[[127 135 126 115]
 [140 146 140 146]
 [149 138 143 120]]
->
[[127 135]
 [140 146]]

[[130 132 132 135]
 [151 155 126 113]
 [119 129 121 142]
 [133 127 139 129]]
->
[[130 132]
 [151 155]]

[[131 131 103 116 125]
 [126 128 104 125 151]]
->
[[131 131]
 [126 128]]

[[155 118]
 [133 101]
 [150 102]
 [150 105]
 [102 109]]
->
[[155 118]
 [133 101]]

[[107 141 143 124]
 [113 141 145 124]
 [122 140 148 124]
 [129 140 150 124]
 [105 141 143 124]]
->
[[107 141]
 [113 141]]

[[108 105 120 120 120]
 [121 113 126 133 123]]
->
[[108 105]
 [121 113]]

[[143 132 150 125 137]
 [143 132 150 125 137]
 [140 120 152 122 125]
 [140 120 152 122 125]]
->
[[143 132]
 [143 132]]

[[138 112]
 [106 150]
 [118 132]
 [139 125]
 [128 121]]
->
[[138 112]
 [106 150]]

[[158 155 116 130]
 [124 137 120 126]
 [127 104 136 134]]
->
[[158 155]
 [124 137]]
---
[[110 130 140 125 133 124 135 117 134 126 119]
 [143 125 120 115 132 122 136 114 115 132 106]
 [130 129 143 100 147 116 149 109 118 113 112]
 [131 116 144 109 133 118 122 115 125 133 123]]
->
[[143 125 120 115 132 122 136 114 115 132 106]
 [131 116 144 109 133 118 122 115 125 133 123]
 [130 129 143 100 147 116 149 109 118 113 112]
 [110 130 140 125 133 124 135 117 134 126 119]]

[[143 134 119 131 126 131 123 142 142 119 130 127 142 141 136]
 [140 133 125 130 131 128 134 150 131 135 137 133 132 147 128]
 [137 136 125 136 128 130 131 128 139 115 130 120 125 122 149]
 [125 134 132 140 131 131 135 128 131 126 130 121 118 115 147]
 [144 135 120 132 126 130 125 136 143 114 129 124 138 135 142]]
->
[[144 135 120 132 126 130 125 136 143 114 129 124 138 135 142]
 [143 134 119 131 126 131 123 142 142 119 130 127 142 141 136]
 [140 133 125 130 131 128 134 150 131 135 137 133 132 147 128]
 [137 136 125 136 128 130 131 128 139 115 130 120 125 122 149]
 [125 134 132 140 131 131 135 128 131 126 130 121 118 115 147]]

[[126 118 130 131 125 129 128 127 129 123 135]
 [134 123 114 113 130 134 132 131 127 105 129]
 [117 116 135 138 127 120 125 126 126 142 137]]
->
[[134 123 114 113 130 134 132 131 127 105 129]
 [126 118 130 131 125 129 128 127 129 123 135]
 [117 116 135 138 127 120 125 126 126 142 137]]

[[122 133 132 142 124 122 134 125 124 119 133 111 107 127]
 [139 125 140 129 116 100 122 128 114 138 112 127 111 117]]
->
[[139 125 140 129 116 100 122 128 114 138 112 127 111 117]
 [122 133 132 142 124 122 134 125 124 119 133 111 107 127]]

[[133 124 120 133 134 127 123 127 129]
 [105 122 129 128 133 129 124 126 125]
 [122 128 125 132 109 130 136 126 122]]
->
[[133 124 120 133 134 127 123 127 129]
 [122 128 125 132 109 130 136 126 122]
 [105 122 129 128 133 129 124 126 125]]

[[136 136 121 116 130 115 136 135 133 127 132 123 137 128 134 130]
 [144 112 131 140 123 110 142 141 141 138 120 133 114 128 124 120]
 [135 135 126 145 133 119 131 135 133 128 118 122 134 128 131 125]
 [112 129 140 149 127 141 117 116 117 123 115 123 130 126 121 129]]
->
[[144 112 131 140 123 110 142 141 141 138 120 133 114 128 124 120]
 [136 136 121 116 130 115 136 135 133 127 132 123 137 128 134 130]
 [135 135 126 145 133 119 131 135 133 128 118 122 134 128 131 125]
 [112 129 140 149 127 141 117 116 117 123 115 123 130 126 121 129]]

[[128 127]
 [111 114]
 [121 121]
 [123 123]
 [135 134]
 [129 128]
 [107 108]
 [103 105]]
->
[[135 134]
 [129 128]
 [128 127]
 [123 123]
 [121 121]
 [111 114]
 [107 108]
 [103 105]]

[[118 138 120 126 126 135 123]
 [125 122 147 134 125 119 125]
 [135 127 139 141 134 124 132]
 [131 129 118 126 145 134 137]
 [130 134 107 121 141 139 136]]
->
[[135 127 139 141 134 124 132]
 [131 129 118 126 145 134 137]
 [130 134 107 121 141 139 136]
 [125 122 147 134 125 119 125]
 [118 138 120 126 126 135 123]]
---
[[123 105 140 129 134]
 [128 131 116 133 134]
 [111 122 115 119 133]
 [149 133 126 153 135]
 [116 120 131 116 124]]
->
[[123 105]
 [128 131]
 [111 122]]

[[101 109 148 155]
 [129 125 126 130]
 [116 117 110 150]]
->
[[101 109]
 [129 125]
 [116 117]]

[[118 151]
 [108 110]
 [106 126]
 [117 129]]
->
[[118 151]
 [108 110]
 [106 126]]

[[135 126]
 [150 133]
 [109 127]
 [153 109]]
->
[[135 126]
 [150 133]
 [109 127]]

[[135 116 129 114 134]
 [124 116 120 134 149]
 [136 147 116 141 131]
 [121 147 135 143 136]
 [126 104 128 126 131]]
->
[[135 116]
 [124 116]
 [136 147]]

[[134 105 112]
 [131 101 118]
 [140 101 118]]
->
[[134 105]
 [131 101]
 [140 101]]
